Each row has a name. Each question is about the rows just above it. Places in a row count from 0.

(73): [ 74.0 -92.1 -92.1 -21.0]
(135): [  4.4 -90.7 -92.0  -7.4]
(10): [-34.6 -14.2 -44.1  -3.3]
(68): [-34.6  37.5 -44.1  -3.4]
Places of [-92.1] in row (73): -> 1 2
Every place of [-3.4] in (68): -> 3

(11): [-47.5 -13.0 -12.7   3.4   9.1  -5.9   8.6  12.2   9.1 -43.9   1.6  15.7
  38.7  -7.1 -16.1  19.4 -23.0  34.9  -7.5 -45.6 -14.8 -27.6  -8.7  38.9
  17.6  34.3 -68.6 -16.2  38.5  -5.0  -4.7  21.7  -2.0  34.3 -33.7  -4.5
  -2.4  15.7  20.7   9.1   0.0 -30.2 -10.5  32.3]
(121): [-47.5  34.3 -12.7  17.6   9.1  -5.9   8.6  12.2  32.6 -43.9   1.6  -4.6
  38.7  -7.1  -4.6  19.4 -23.0  34.9  -7.5  -5.9 -14.8 -27.6  -8.7  38.9
  17.6  -6.2 -68.6 -16.2 -12.7  -5.0  -4.7  21.7  -2.0  34.3  34.3 -12.7
  -2.4  34.3  20.7  -4.6   0.0 -30.2  17.6  32.3]
(8): [-12.6 -17.0 -65.9   5.5  63.5   3.2  -6.0 -29.0  -6.0 -60.3 -13.0  53.3
  72.0 -44.5 -19.5  17.2 -24.0  36.6 -34.3 -76.9  38.8 -36.5 -13.3  34.4
  28.7 -35.3 -48.3  26.6  58.3  25.1  18.1  35.1 -22.9  43.4 -10.9  10.7
   3.1 -10.9  56.5 -85.1   1.7 -31.3  -9.3  18.2]
At which places does (11) hold [9.1]? -> 4 8 39
Places of [-4.6] in row (121): -> 11 14 39
Every place of [34.3] in (11): -> 25 33
At which places does (121) hold [-5.9]? -> 5 19
At which places does (121) hold [-43.9]? -> 9
At which places does (121) hold [34.3]? -> 1 33 34 37

(25): [ 48.5  41.5 -32.7  73.1 -83.8  28.3  97.5  40.1 -10.1 -35.5]
(67): [ 10.5  11.8 -16.4  25.5 -83.8   7.4  20.8   6.5   4.0 -13.4]
(63): [  7.0   8.8  -8.3  20.2 -83.8   5.3  27.8  15.7   2.1  -7.9]
(32): [ 48.5  29.6  67.8  67.8 -83.8  67.8  90.5  43.2  -4.3  67.8]
(123): [ 10.5   7.4   7.4  25.5 -83.8   7.4  20.8   6.5   7.2  11.5]
Every place of [67.8] in (32): -> 2 3 5 9
At which places does (123) hold [7.4]? -> 1 2 5

(60): [  0.3 -63.5  83.4  -8.2  52.8  71.2  75.2  47.1 -88.8  20.5 -61.0 -58.3
  88.7 -59.7  84.2  33.0  81.0  35.2  19.3  84.9]
(130): [ 41.4  41.4  81.9  58.4 -19.0 -75.1 -26.9  10.5  55.8  55.8  36.7  55.8
  64.3  10.5   0.4  10.5 -73.6   4.1 -86.1 -77.9]
(134): [-15.2 -81.4  70.7 -81.4  36.6   1.4  42.1 -68.9  24.6  36.6  36.6   7.2
 -28.0 -49.5 -67.5 -14.6 -13.9  36.6  41.2  20.6]
(12): [ 55.9 -26.5  52.8   4.6 -84.1  20.6 -32.8  49.3  31.1 -31.7 -54.3 -25.3
 -51.3  27.9  -2.5 -43.6 -70.4 -85.6   9.5 -51.8]
Places of [36.6] in row (134): -> 4 9 10 17
Every place of [55.8] in (130): -> 8 9 11
Places of [41.4] in row (130): -> 0 1

(89): [-44.7 -44.7 -44.7 -33.0 -33.0   1.9]
(172): [-63.9 -42.3  21.9  15.3  15.3  15.3]
(136): [-56.3 -46.0  31.5  -0.5  12.2  16.2]
(82): [-84.5 -52.2 -20.7 -44.8 -44.3  -1.8]
(54): [-83.6  13.1 -10.5 -10.5 -40.7  -7.2]
(109): [-81.2 -60.7  21.3  26.4 -53.3  23.2]
(104): [-78.9 -78.9  13.2   6.7 -47.1  13.2]
(180): [-54.9 -63.8 -63.8 -63.8 -63.8 -14.3]
(197): [-51.0 -48.8  34.7   3.2   8.7  14.7]
(143): [-79.8 -52.0  33.5  18.7 -51.1  19.9]
(186): [ 16.0 -42.7  15.9 -11.7  15.9  12.6]
(166): [-49.3 -73.4  13.0  31.6 -45.8   4.2]
At which places does (180) hold [-63.8]? -> 1 2 3 4
Every place of [15.9] in (186): -> 2 4
Every place of [13.2] in (104): -> 2 5
Every place of [15.3] in (172): -> 3 4 5
Places of [-44.7] in row (89): -> 0 1 2

(33): [  5.5 -10.8 -17.5   3.2  -8.8   4.7 -12.9 -14.8 -21.4  15.1 -10.6 -14.5
   4.4 -14.8 -16.3 -18.9   6.7 -12.3 -18.0 -19.7 -15.6 -16.9   7.1 -14.5
 -21.4 -14.8  13.5   9.6 -14.8 -18.7  -9.2  -1.3   5.5 -19.8 -20.6   3.2
   4.5 -19.4  -7.6 -12.3 -16.6 -19.7  -6.9 -17.0   1.6   7.9  -9.2 -18.4
   2.5 -13.9 -14.1 -21.3 -14.8]
(41): [ 35.4  18.8 -39.8  10.2   3.0  20.3  10.2  35.4   4.1  56.1  -5.4 -20.3
  30.8  13.1 -41.8 -13.1  40.8 -45.5 -26.5 -10.1 -50.3  21.3  45.1  21.3
 -79.9  -7.8  57.1  67.6 -23.9 -62.2 -26.2  53.2  76.8 -85.8 -71.3  10.2
  -5.3 -67.4  21.3 -45.5 -23.1  59.2 -21.8  21.3   3.4  42.5 -26.2 -22.8
  20.7 -38.5   5.8 -69.4 -23.9]
(107): [-53.8   2.0  40.6 -40.6 -19.7 -44.8  -0.8 -53.8  12.8 -22.7 -13.8  35.8
 -36.3 -42.1  43.8  26.4 -31.0 -36.3  33.5 -36.3  13.4  27.7 -58.4  35.8
  46.2 -10.2 -41.1 -69.7  -4.1  48.3  13.2 -62.9 -76.7  59.4  24.4 -40.6
 -36.3  35.7 -36.5  18.3  19.8 -57.7   1.5  35.3 -51.6 -55.9  13.2  23.3
 -36.8   6.5 -16.2  21.4  -4.1]
(125): [ 32.5  -1.3 -39.2  16.9  -0.8  23.3 -21.0  32.5 -18.0  41.7  -7.3 -27.7
  25.1  18.7 -39.9 -26.2  30.0 -32.4 -32.6 -24.0 -36.3 -38.4  38.9 -27.7
 -60.5  -7.3  44.9  53.0 -20.8 -51.3 -20.4  36.4  55.1 -64.6 -51.7  16.9
   4.3 -51.3  11.7 -32.4 -26.7  49.3 -14.5 -43.0  28.1  37.9 -20.4 -29.0
  19.4 -28.5  -5.7 -50.9 -20.8]
At which places does (33) hold [-14.8]? -> 7 13 25 28 52
At which places does (107) hold [-36.3]? -> 12 17 19 36
At which places does (41) hold [-67.4]? -> 37
Places of [-20.8] in row (125): -> 28 52
Every place of [35.4] in (41): -> 0 7
Every place of [21.3] in (41): -> 21 23 38 43

(72): [ 4.3 38.3 38.2 38.3 38.3]
(29): [  4.3  38.3 -16.8 -23.4 -23.4]
(87): [ 38.3  38.3  38.3  38.3 -23.5]
At which places does (87) hold [38.3]? -> 0 1 2 3
Every place of [38.3] in (72): -> 1 3 4
Places of [-23.4] in row (29): -> 3 4
Every place of [38.3] in (29): -> 1
At which places does (29) hold [4.3]? -> 0

(22): [-9.7 11.5  5.8 27.3 76.3]
(6): [  0.5 -10.2  53.7  23.1   0.7]
(16): [-25.6 -26.2  14.1 -23.1  28.3]
(99): [-19.2  -6.2  -6.2 -11.5   8.2]
(192): [-7.8  1.6 -7.8  1.6  1.6]
(103): [-76.2  44.1   4.0   3.7  -0.6]
(74): [  6.2   1.7 -12.5  29.4  -8.0]
(18): [-76.1 -76.1 -76.1 -18.9 -76.1]
(129): [ 15.6  24.5 -27.6 -21.0   5.2]
(84): [-6.1 -6.2 50.5 58.2 -6.2]
Every place of [-6.2] in (99): -> 1 2
Places of [-6.2] in row (84): -> 1 4
Places of [-18.9] in row (18): -> 3
Places of [-76.1] in row (18): -> 0 1 2 4
Places of [1.6] in row (192): -> 1 3 4
At which places does (99) hold [8.2]? -> 4

(140): [-36.8  19.2 -10.5  25.9 -22.2  13.4  -2.8  24.6  29.9   6.6  12.2   1.8
  -1.6  11.5  48.4 -12.8 -80.8  61.0 -12.6  17.6   1.2 -22.9 -23.8  16.5
 -34.5  18.0  -3.3  13.6  -2.3   2.9  17.9 -12.2   3.9  47.1   7.6 -20.4
 -76.3 -17.9]
(86): [ 47.9 -12.6   1.0  13.2 -27.9  27.6  14.0 -30.1  28.6   4.3 -10.7 -12.6
  -0.5   3.2   3.2 -20.8 -31.1 -12.6 -29.0 -26.5 -12.9 -30.9 -12.6 -22.8
  23.3  18.7  13.2 -34.4  31.9   8.5   7.5 -12.9  -9.3  -3.5  10.1 -14.5
 -32.6  28.0]
(46): [  9.2  19.6  15.1  10.5  29.6  45.6 -17.6 -31.5  17.7  -0.3  -3.6  -2.2
  -6.2   3.1  -0.2 -19.1 -29.0  18.0  29.3  -8.7 -31.2  -4.0  63.9   0.2
 -38.2   9.9 -17.8 -18.4 -18.8  13.2 -19.4 -14.9  15.0  15.7  17.1 -14.1
  40.0   8.7]
(53): [-27.6  25.5  16.5  15.8  10.3 -29.9  -1.8 -41.0 -10.3   4.2  -4.1  25.7
  -7.4 -29.7 -86.5  -7.0  78.9  57.7  -5.7  -7.6 -45.3  12.8   6.6  19.5
 -11.0  -8.8  14.1  -7.4 -25.0  -1.8  -5.8  25.7  25.7 -22.6  -4.7  -8.1
  25.7  -7.4]
(106): [-13.7 -14.1  -2.1  -8.1  79.4 -33.7  -1.9 -34.2 -11.1  -1.5  -5.2 -70.4
  -5.1  11.8 -39.6 -15.9 -99.5   8.5   4.1   5.4  28.6  -7.4  -9.2  -4.6
  -0.6   2.0  -1.6 -38.5  29.9 -30.2  10.9  24.2 -11.0 -20.8   2.5  -5.1
 -32.5  -0.8]
(115): [ 11.1 -14.0 -31.8   5.8  20.0  17.9  16.4   9.8  64.7  -4.2 -18.4  18.4
  -2.0  -4.6  19.2 -12.5 -16.0 -22.9   3.5   5.7 -13.7  20.5 -11.0  38.0
  -9.6  -7.8 -24.6  -5.5 -17.4   2.7   7.9  -4.5  23.0 -12.7  25.4  -7.5
  52.5  16.4]
At which places does (86) hold [-12.6]? -> 1 11 17 22
Places of [-7.4] in row (53): -> 12 27 37
Places of [-99.5] in row (106): -> 16

(208): [-26.0   4.0  12.7  -2.7  -4.8  -2.4 -15.2  13.8  16.8]
(78): [-33.9   6.6  16.1 -18.0 -12.0  -7.7 -10.2  20.9  22.4]
(126): [-26.0  -4.8  12.7  -2.7  -4.8  -4.8  13.8  13.8  16.8]
(94): [-20.2   1.6  16.8 -12.6   3.7   0.9 -17.6  -2.8   6.8]
(42): [ 16.5   0.8  24.1  16.5  -2.3 -33.4 -33.4  16.5  16.5]
(44): [-34.7   3.0  23.9 -41.1 -41.1 -41.1 -41.1  14.4  19.7]
(138): [  1.8  15.4  15.4  10.6 -11.1 -23.7   1.8  22.7  16.6]
(154): [-26.0   0.7  12.7  -2.7 -11.0  -7.4 -11.3  21.9  22.6]
(147): [-12.7 -12.9  17.0 -16.9 -12.9 -12.7  -4.7  19.1  20.2]
(164): [-26.6   0.8   1.8 -28.4  -2.3  -4.9 -33.4  16.5  23.8]
(96): [-37.3  -3.9  27.6 -79.7 -12.0  10.0 -23.8  15.3  24.2]
At which places does (42) hold [16.5]? -> 0 3 7 8
Places of [1.8] in row (138): -> 0 6
Every place of [-4.8] in (126): -> 1 4 5
Places of [0.8] in row (42): -> 1
Every place of [-41.1] in (44): -> 3 4 5 6
At which places does (147) hold [-12.7]? -> 0 5

(108): [-14.4  14.5 -24.0   1.6 -26.1 -23.3 -28.5  12.9  -7.7   5.5   1.7  -8.8
  29.7  45.9  -8.2 -16.9  18.7  26.5 -52.4  16.1   2.3 -11.0  -1.2 -38.4
 -11.2 -12.6   7.0 -27.0 -25.0 -14.7  -9.1   9.3 -47.3 -48.8  -3.0 -30.9
 -15.0 -37.7 -45.4   9.0  -0.8  42.8]
(163): [ -9.7 -52.8 -31.9 -29.7 -11.4  27.2 -20.5  25.2  27.2 -35.6  33.3  27.2
  13.6 -32.3  19.3   0.9 -17.1  34.2   4.6  56.5  35.4 -44.3  16.4  14.5
  59.4  19.7   5.5 -16.0  66.2 -16.3  23.0 -30.1  -6.1  54.4 -25.2 -11.0
   2.4  25.2 -36.2  43.4 -21.3 -28.2]
(152): [-14.4  14.5 -24.0   2.3 -26.1 -23.3 -28.5  12.9  -7.7   5.5   1.7  -8.8
  29.7  45.9  -8.2 -16.9  18.7  26.5 -52.4  16.1   2.3 -11.0  -1.2 -38.4
 -23.0 -12.6   7.0 -11.1 -25.0 -14.7  -9.1 -11.1 -47.3 -48.8   2.3  -8.9
   4.1 -11.1 -11.2   1.3  -1.4  21.2]
(5): [-12.7  11.4 -18.4   3.5  -9.0 -10.4 -19.4   6.7  -5.6  -9.9   5.3  -6.9
  22.7  26.8 -12.8  -3.8  -3.4  16.1 -20.7  12.5 -10.6 -13.0  15.7 -17.7
 -15.4 -13.5  -1.8  -3.8 -12.3 -12.9  -6.6   6.6 -33.0 -24.4   0.8 -19.9
   0.4 -17.2 -28.5   7.6  -0.1  30.9]
(91): [-12.3   3.8 -16.1   7.6  -5.2   4.4  -9.6 -16.1   2.0 -14.8  12.0  -9.5
  15.1  10.8 -10.4   3.5  27.3  -6.8 -17.5   8.1 -17.5 -12.6  33.2  13.0
  -4.6  -4.4 -16.1   8.3 -11.6 -16.1   4.4 -17.5  -7.8  10.4  -6.5  -7.2
   4.1  -7.0 -13.0  -2.9  -6.0  10.9]
(150): [ -5.1 -45.9 -26.8 -29.7  -9.1  19.8 -17.2  72.0 -35.0 -30.9  32.9  19.9
  13.8 -29.9  16.8   5.1 -17.5  29.3   0.1  46.7  31.8 -34.8  12.6  18.7
  53.0  22.2  -5.2   8.1  56.9 -15.1  22.4 -26.4  -1.2  44.7 -19.3  -8.1
   5.6  24.3 -32.9  37.7 -25.9 -20.0]
(47): [ -7.9 -37.7 -20.1 -13.4  -3.2  11.7 -13.3  47.5 -26.6 -17.8  25.5   9.6
  18.5 -16.9  16.4  -2.5 -11.1  21.6   1.1  33.5  30.8 -22.8   6.1  17.9
  33.5  14.6   1.8   8.4  38.2 -10.8  28.6 -19.9   2.9  29.5  -8.4  -0.4
   0.1  10.1 -33.6  21.6 -17.7 -19.7]
(14): [ -9.5  -1.1 -16.0  15.4   4.6  18.5  -9.8  -3.2  10.8 -27.8  17.5 -10.5
   6.0  -8.4 -11.7  12.5 -33.8 -16.8  28.0   2.2 -32.4 -12.2  45.4  27.9
   4.5   7.0 -27.6  30.8  -5.3   4.9   2.5  14.0   2.4  40.1  -9.9   3.8
  16.6   2.1   2.3  -1.4  -5.9   8.5]
At which places does (163) hold [27.2]? -> 5 8 11
Places of [-11.1] in row (152): -> 27 31 37
At which places does (91) hold [-16.1]? -> 2 7 26 29

(161): [ 37.7   6.3  37.2 -26.2   2.5]
(139): [ 85.9 -22.9 -69.2 -22.9 -69.2]
(75): [ 12.1  25.5  27.2 -20.4  21.0]
(66): [12.0  8.5 29.2 12.0 29.2]
(79): [ -6.5 -11.2 -13.9  -2.3 -24.4]
(111): [32.1  8.9 32.9 -2.6 24.3]
(61): [  2.2 -23.0  -0.7  -4.6  -4.6]
(83): [-68.0  -7.0 -45.1  41.8  12.3]
At which places does (111) hold [24.3]? -> 4
Places of [-22.9] in row (139): -> 1 3
At which places does (61) hold [-4.6]? -> 3 4
At which places does (111) hold [32.9]? -> 2
Every place of [12.0] in (66): -> 0 3

(34): [-64.4 -29.2 -18.4 -70.9 -70.1 -70.2  62.5  61.3 -63.5  22.0  54.1 -64.6
  27.2 -28.3  63.8  13.2 -40.6  56.9 -34.9 -16.3 -35.9 -35.4  51.6  57.6
   3.7  47.9   7.4]
(35): [-64.4 -29.2 -18.4 -70.9 -70.1 -70.2  62.5  61.3 -63.5  22.0  54.1 -64.6
 -43.1 -28.3  63.8 -28.3 -28.3  56.9  50.6 -34.2  38.3  50.0 -33.5  29.0
 -52.2  62.2   2.7]
(58): [ 16.1  -5.3 -41.9  44.4  68.1  55.5  53.5  -0.1  -1.2 -26.7 -23.1 -30.4
  25.9  25.0 -46.4  44.7  56.9 -59.2 -47.9 -22.0 -22.2  11.9 -26.3  38.2
  44.9  -7.4 -71.5]
(21): [-17.0 -27.3  65.9  64.5  68.3  -9.3  -9.2 -43.0 -43.0 -23.7  49.8 -66.2
  49.8  48.7 -30.6  48.9  33.5  -9.2 -33.7 -55.3 -56.5  55.0  -6.0  42.5
  49.8  -9.4  37.1]
(148): [-45.3 -63.4  -6.0 -39.3 -55.4 -37.8  14.5  24.5 -25.9 -46.7 -55.4  63.2
 -27.3 -37.8  -6.0   1.9  43.2 -55.4  -3.8  -0.7  51.3  51.3 -24.9 -16.2
 -23.0  60.4  51.3]
(85): [-11.2  54.2 -48.9   0.7  -7.1  17.5 -35.7 -43.3 -23.8  21.8 -25.3  28.4
  15.0  16.6 -55.3 -22.4 -30.4   4.8 -41.0   2.6   1.9  28.8 -11.9   7.0
 -43.3 -10.6 -46.4]
Places of [-9.2] in row (21): -> 6 17
Places of [-28.3] in row (35): -> 13 15 16
Places of [-43.3] in row (85): -> 7 24
Places of [51.3] in row (148): -> 20 21 26
At which places does (148) hold [-24.9]? -> 22
At which places does (21) hold [-43.0]? -> 7 8
At which places does (148) hold [-55.4]? -> 4 10 17

(132): [ 94.9 -18.6  49.8  23.1 -62.9]
(95): [ 67.2  38.5  32.0  20.3 -70.2]
(24): [ 46.3  46.3 -50.9  46.3  46.4]
(40): [ 52.5 -51.0  54.7  28.9 -35.7]
At which places does (24) hold [-50.9]? -> 2
Places of [-51.0] in row (40): -> 1
Places of [46.3] in row (24): -> 0 1 3
Every place of [46.4] in (24): -> 4
Places of [94.9] in row (132): -> 0

(97): [-26.6 -52.2  13.2   2.2  46.5  -1.3]
(59): [ 41.1 -31.7  40.2  40.1 -31.7  40.2]
(76): [-52.1 -81.1  37.8 -52.1 -52.1 -52.1]
(120): [28.5 41.3 41.3 53.9 41.4 41.3]
Places of [41.3] in row (120): -> 1 2 5
Every place of [-52.1] in (76): -> 0 3 4 5
Places of [40.1] in row (59): -> 3

